Here is a tiny trained network, its code and every weight. The questions are about switching its units off for an input and a class, where a switched-off unit gives its printed mean instead of its output.

import numpy as np


def w(rows, s, z=0):
    codes = np.array(rows[::2]) - 128.0
    scale = np.full(codes.shape[1], s)
    scale[-1] = z or s
    return codes * scale


def f(y):
    return y / 2 * (1 + np.tanh(0.7978845608 * (y + 0.044715 * y**3)))


def log_softmax(a):
    a = a - a.max(-1, keepdims=True)
    return a - np.log(np.exp(a).sum(-1, keepdims=True))


def net(x, mask):
    res = np.array(x, float).reshape(1, 8) / 4 @ E
    y = f(res @ A[0][:, :-1].T + A[0][:, -1])
    res = res + np.where(mask, y, B[0][:, -1]) @ B[0][:, :-1]
    return log_softmax(res[-1] @ U[:, :-1].T + U[:, -1])


A, B = {}, {}
E = w([
[126,128,128,129,126,127],'x0',
[127,131,128,128,124,128],'x1',
[181,143,64,146,141,45],'x2',
[131,129,128,128,125,129],'x3',
[127,124,128,128,132,127],'x4',
[110,166,202,100,126,59],'x5',
[128,128,127,128,126,128],'x6',
[148,166,162,255,137,145],'x7',
],0.013)
A[0] = w([
[135,136,108,98,128,133,167],'neuron 0',
[129,144,101,191,146,61,43],'neuron 1',
[117,124,122,177,129,151,182],'neuron 2',
[106,128,159,24,122,71,124],'neuron 3',
[163,153,141,123,135,115,159],'neuron 4',
[164,142,29,160,124,4,198],'neuron 5',
[130,125,100,185,131,165,96],'neuron 6',
[132,145,213,214,128,77,98],'neuron 7',
[104,128,142,106,138,189,246],'neuron 8',
[155,86,143,143,99,112,84],'neuron 9',
[144,107,130,128,133,139,117],'neuron 10',
[132,139,26,153,138,104,121],'neuron 11',
[159,134,142,123,131,63,93],'neuron 12',
[142,109,15,51,124,209,254],'neuron 13',
[130,126,102,84,129,177,232],'neuron 14',
[130,148,155,110,121,161,190],'neuron 15',
[188,181,122,160,122,89,66],'neuron 16',
[148,117,76,208,127,205,182],'neuron 17',
[129,130,140,92,126,113,84],'neuron 18',
],0.016,0.0044)
B[0] = w([
[126,124,112,115,128,109,149],'neuron 0',
[118,141,103,198,92,109,179],'neuron 1',
[125,130,141,131,149,172,168],'neuron 2',
[112,224,116,84,121,110,209],'neuron 3',
[106,132,130,142,122,125,145],'neuron 4',
[117,109,34,115,161,133,253],'neuron 5',
[141,158,114,137,122,171,171],'neuron 6',
[112,78,182,188,149,103,211],'neuron 7',
[95,138,146,151,63,121,181],'neuron 8',
[138,129,124,139,132,127,126],'neuron 9',
[130,123,119,134,115,140,131],'neuron 10',
[210,157,124,138,136,98,196],'neuron 11',
[50,100,122,102,152,141,161],'neuron 12',
[129,2,132,154,124,109,239],'neuron 13',
[113,111,110,145,66,117,176],'neuron 14',
[120,139,164,135,114,113,156],'neuron 15',
[97,141,113,194,104,112,176],'neuron 16',
[105,184,108,116,132,218,216],'neuron 17',
[115,144,120,109,139,125,144],'neuron 18',
],0.043,0.019)
U = w([
[91,62,112,200,107,105,252],'0',
[128,158,172,143,118,206,130],'1',
[104,172,180,77,100,72,171],'2',
[124,122,255,187,149,101,121],'3',
[197,45,71,119,143,98,27],'4',
[170,162,88,187,177,164,62],'5',
[99,152,75,90,165,88,42],'6',
],0.0091,0.0039)

Each question gives the input, the list of numbers given to net, and the class t.
The units are the neurons (one row each of A and B). Each row of codes is followed by its name. A weight is (code - 128) times the scale printed after its matrix; where a second scale follows, it is the last column's (A, B and U).
mask holds one flag per neuron, in row order. A switched-off neuron (its flag False) gives its mean, the last column of its row in B, instead of its output. The means were averaged over made-up inputs and are rounded, as every weight is.
A unit's drop is (log p(t) with every unit on - log p(t) with that unit switched off) / (log p(t) with every unit on - log p(t) with every unit switched off).
The circuit of an input: a set's keep is (log p(t) with only the set's units on - log p(t) with every unit switched off) / (log p(t) with every unit on - log p(t) with every unit switched off). Starting from the 12 units with the biggest drops (on a tie, the unit counted first), units are removed one at a time, each time the one whose removal leaves the highest keep (on an exact tie, the one counted first), for as long as the keep stays at least 0.8.
units of the circuit, in order: the units of the circuit, biggest drop first
k most important neurons: the k neurons with the biggest drops, biggest first
drop of u: that unit's drop, to one decimal
input [-3,0,7,-5,-8,2,4,0], class 6: units of the circuit, in order : [neuron 5]
input [-5,7,8,2,5,-1,-7,6], class 5: 2 most important neurons : [neuron 13; neuron 11]
input [-8,-4,-3,-1,7,1,-3,-3], class 2: units of the circuit, in order : [neuron 5; neuron 3; neuron 7]
input [0,-4,0,-1,-5,8,5,1], class 3: units of the circuit, in order : [neuron 7; neuron 5]
input [5,-5,0,-7,8,-4,6,5], class 1: 2 most important neurons : [neuron 5; neuron 17]
input [-1,3,0,5,-2,5,-7,-8], class 2: 2 most important neurons : [neuron 5; neuron 3]
input [-2,-5,1,0,-8,7,2,0], class 6: 2 most important neurons : [neuron 13; neuron 3]
input [8,-1,-4,-6,-4,1,7,6], class 3: 2 most important neurons : [neuron 7; neuron 5]
input [-1,2,5,-8,8,0,-6,7], class 5: 2 most important neurons : [neuron 13; neuron 17]
input [-6,5,-7,-4,-7,0,1,8], class 1: 2 most important neurons : [neuron 17; neuron 13]
input [5,-3,0,-2,0,5,7,1], class 3: drop of neuron 5 : 0.4
input [8,-7,-2,2,7,-4,6,3], class 1: drop of neuron 14 : 0.0
input [-4,0,-2,-8,0,0,-5,6], class 1: drop of neuron 6 : 0.1
input [7,-5,4,-6,2,-5,-8,1], class 5: units of the circuit, in order : [neuron 17]
input [-7,-7,-4,-5,0,2,-7,-5], class 2: drop of neuron 3 : 0.3
